Here is a tiny trained network, its code and every weight. The questions are about switching its units off for an input and a class, where a switched-off unit gives its printed mean instead of its output.

import numpy as np


def w(rows, s, z=0):
    codes = np.array(rows[::2]) - 128.0
    scale = np.full(codes.shape[1], s)
    scale[-1] = z or s
    return codes * scale


def f(y):
    return np.maximum(y, 0)


def log_softmax(a):
    a = a - a.max(-1, keepdims=True)
    return a - np.log(np.exp(a).sum(-1, keepdims=True))


def net(x, mask):
    res = np.array(x, float).reshape(1, 4) / 4 @ E
    y = f(res @ A[0][:, :-1].T + A[0][:, -1])
    res = res + np.where(mask, y, B[0][:, -1]) @ B[0][:, :-1]
    return log_softmax(res[-1] @ U[:, :-1].T + U[:, -1])


A, B = {}, {}
E = w([
[86,121,188,89,204,64,161,204,72],'x0',
[126,252,168,37,217,195,55,151,95],'x1',
[71,91,144,212,138,47,47,133,109],'x2',
[149,54,175,74,85,159,2,195,217],'x3',
],0.0099)
A[0] = w([
[125,60,94,161,12,109,82,146,173,219],'neuron 1',
[128,85,143,170,96,193,20,83,215,218],'neuron 2',
[110,183,212,71,210,148,88,208,133,184],'neuron 3',
[95,169,67,152,125,131,236,58,117,181],'neuron 4',
[21,158,186,125,171,91,165,158,76,124],'neuron 5',
[162,171,43,132,68,160,214,108,167,178],'neuron 6',
[96,93,46,236,167,90,157,95,84,232],'neuron 7',
[150,139,175,37,121,188,77,182,118,230],'neuron 8',
[121,97,74,192,56,98,254,122,163,95],'neuron 9',
[196,136,81,129,73,185,154,90,157,129],'neuron 10',
[68,91,198,132,159,84,209,158,77,253],'neuron 11',
[129,105,52,229,87,104,141,95,180,243],'neuron 12',
[214,12,108,141,15,125,122,119,207,170],'neuron 13',
[106,66,133,173,79,66,162,131,110,96],'neuron 14',
[103,91,231,122,180,73,42,207,121,208],'neuron 15',
[190,178,69,107,144,174,169,77,128,173],'neuron 16',
[183,203,161,63,134,172,69,135,93,155],'neuron 17',
],0.0086,0.0044)
B[0] = w([
[133,38,216,184,53,106,64,173,130,235],'neuron 1',
[71,188,106,183,7,163,140,218,194,233],'neuron 2',
[28,199,135,88,254,160,77,140,207,232],'neuron 3',
[241,120,16,125,123,139,163,40,79,217],'neuron 4',
[122,186,81,232,207,86,161,161,66,199],'neuron 5',
[204,23,118,43,86,176,194,7,147,204],'neuron 6',
[137,174,135,132,86,36,85,24,48,231],'neuron 7',
[106,186,175,72,208,224,148,223,191,224],'neuron 8',
[216,62,213,71,171,140,64,29,94,226],'neuron 9',
[181,58,114,86,54,175,169,95,211,191],'neuron 10',
[162,98,116,179,249,60,210,139,77,217],'neuron 11',
[118,64,169,114,31,68,43,69,102,233],'neuron 12',
[151,7,182,184,104,199,60,200,109,253],'neuron 13',
[170,99,174,179,181,74,83,109,87,197],'neuron 14',
[56,164,71,153,153,60,144,194,239,226],'neuron 15',
[147,135,108,40,54,125,170,69,110,191],'neuron 16',
[100,212,200,12,151,222,54,146,166,211],'neuron 17',
],0.0073,0.015)
U = w([
[103,223,194,1,172,209,82,163,180,186],'0',
[59,198,73,184,187,109,70,120,123,2],'1',
[91,124,102,146,214,58,219,227,162,205],'2',
[182,77,66,53,63,147,222,53,164,123],'3',
[58,173,117,185,42,29,71,101,136,185],'4',
[160,66,199,144,131,86,88,119,98,24],'5',
[127,96,109,205,45,183,129,246,164,66],'6',
[173,178,71,164,174,77,199,63,34,89],'7',
],0.0094,0.0032)

Each question gives the input, the list of numbers given to net, and the class t.
The units are the neurons (one row each of A and B). Each row of codes is followed by its name. A weight is (code - 128) times the scale printed after its matrix; where a second scale follows, it is the last column's (A, B and U).
mask holds one flag per neuron, in row order. A switched-off neuron (its flag False) gives its mean, the last column of its row in B, instead of its output. The means were averaged over made-up inputs and are rounded, as every weight is.
A unit's drop is (log p(t) with every unit on - log p(t) with that unit switched off) / (log p(t) with every unit on - log p(t) with every unit switched off).
The circuit of an input: a set's keep is (log p(t) with only the set's units on - log p(t) with every unit switched off) / (log p(t) with every unit on - log p(t) with every unit switched off). Starting from the 12 units with the biggest drops (on a tie, the unit counted first), units are removed one at a time, each time the one whose removal leaves the highest keep (on an exact tie, the one counted first), for as long as the keep stays at least 0.8.
units of the circuit, in order: the units of the circuit, biggest drop first
unit that matters most: the unit with the biggest drop
top k neurons: the k neurons with the biggest drops, biggest first
drop when u is switched off: that unit's drop, to one decimal
input [0,-2,-8,7], class 6: units of the circuit, in order -> (neuron 13)
input [-6,2,0,0], class 3: units of the circuit, in order -> (neuron 3; neuron 10)
input [-5,1,-3,2], class 6: units of the circuit, in order -> (neuron 2; neuron 9)
input [-5,8,-1,-8], class 3: top 3 neurons -> (neuron 4; neuron 16; neuron 6)
input [-3,-6,6,-8], class 5: top 2 neurons -> (neuron 12; neuron 9)
input [-3,-1,-8,5], class 6: top 3 neurons -> (neuron 13; neuron 3; neuron 2)
input [4,5,2,-5], class 1: top 2 neurons -> (neuron 3; neuron 6)
input [-4,-7,-7,6], class 6: top 2 neurons -> (neuron 13; neuron 2)
input [6,6,-6,-8], class 7: top 3 neurons -> (neuron 5; neuron 4; neuron 11)
input [-6,-2,1,1], class 6: top 3 neurons -> (neuron 2; neuron 13; neuron 11)
input [8,3,6,-6], class 2: top 2 neurons -> (neuron 15; neuron 3)
input [8,6,2,-3], class 2: top 2 neurons -> (neuron 5; neuron 11)
input [6,-4,2,7], class 6: top 2 neurons -> (neuron 1; neuron 13)
input [-4,5,-6,-4], class 3: units of the circuit, in order -> (neuron 6)
input [8,5,1,-2], class 2: top 2 neurons -> (neuron 5; neuron 11)
input [-7,4,3,-2], class 3: top 2 neurons -> (neuron 3; neuron 8)
input [-8,-8,-1,2], class 5: top 2 neurons -> (neuron 9; neuron 13)
input [1,1,5,5], class 6: drop when neuron 15 is switched off -> 0.0
input [3,4,7,2], class 2: drop when neuron 15 is switched off -> 0.3
input [4,-4,-6,-7], class 7: unit that matters most -> neuron 11
input [1,3,7,-3], class 1: drop when neuron 4 is switched off -> 0.2
input [6,1,-2,-4], class 7: drop when neuron 8 is switched off -> 0.1
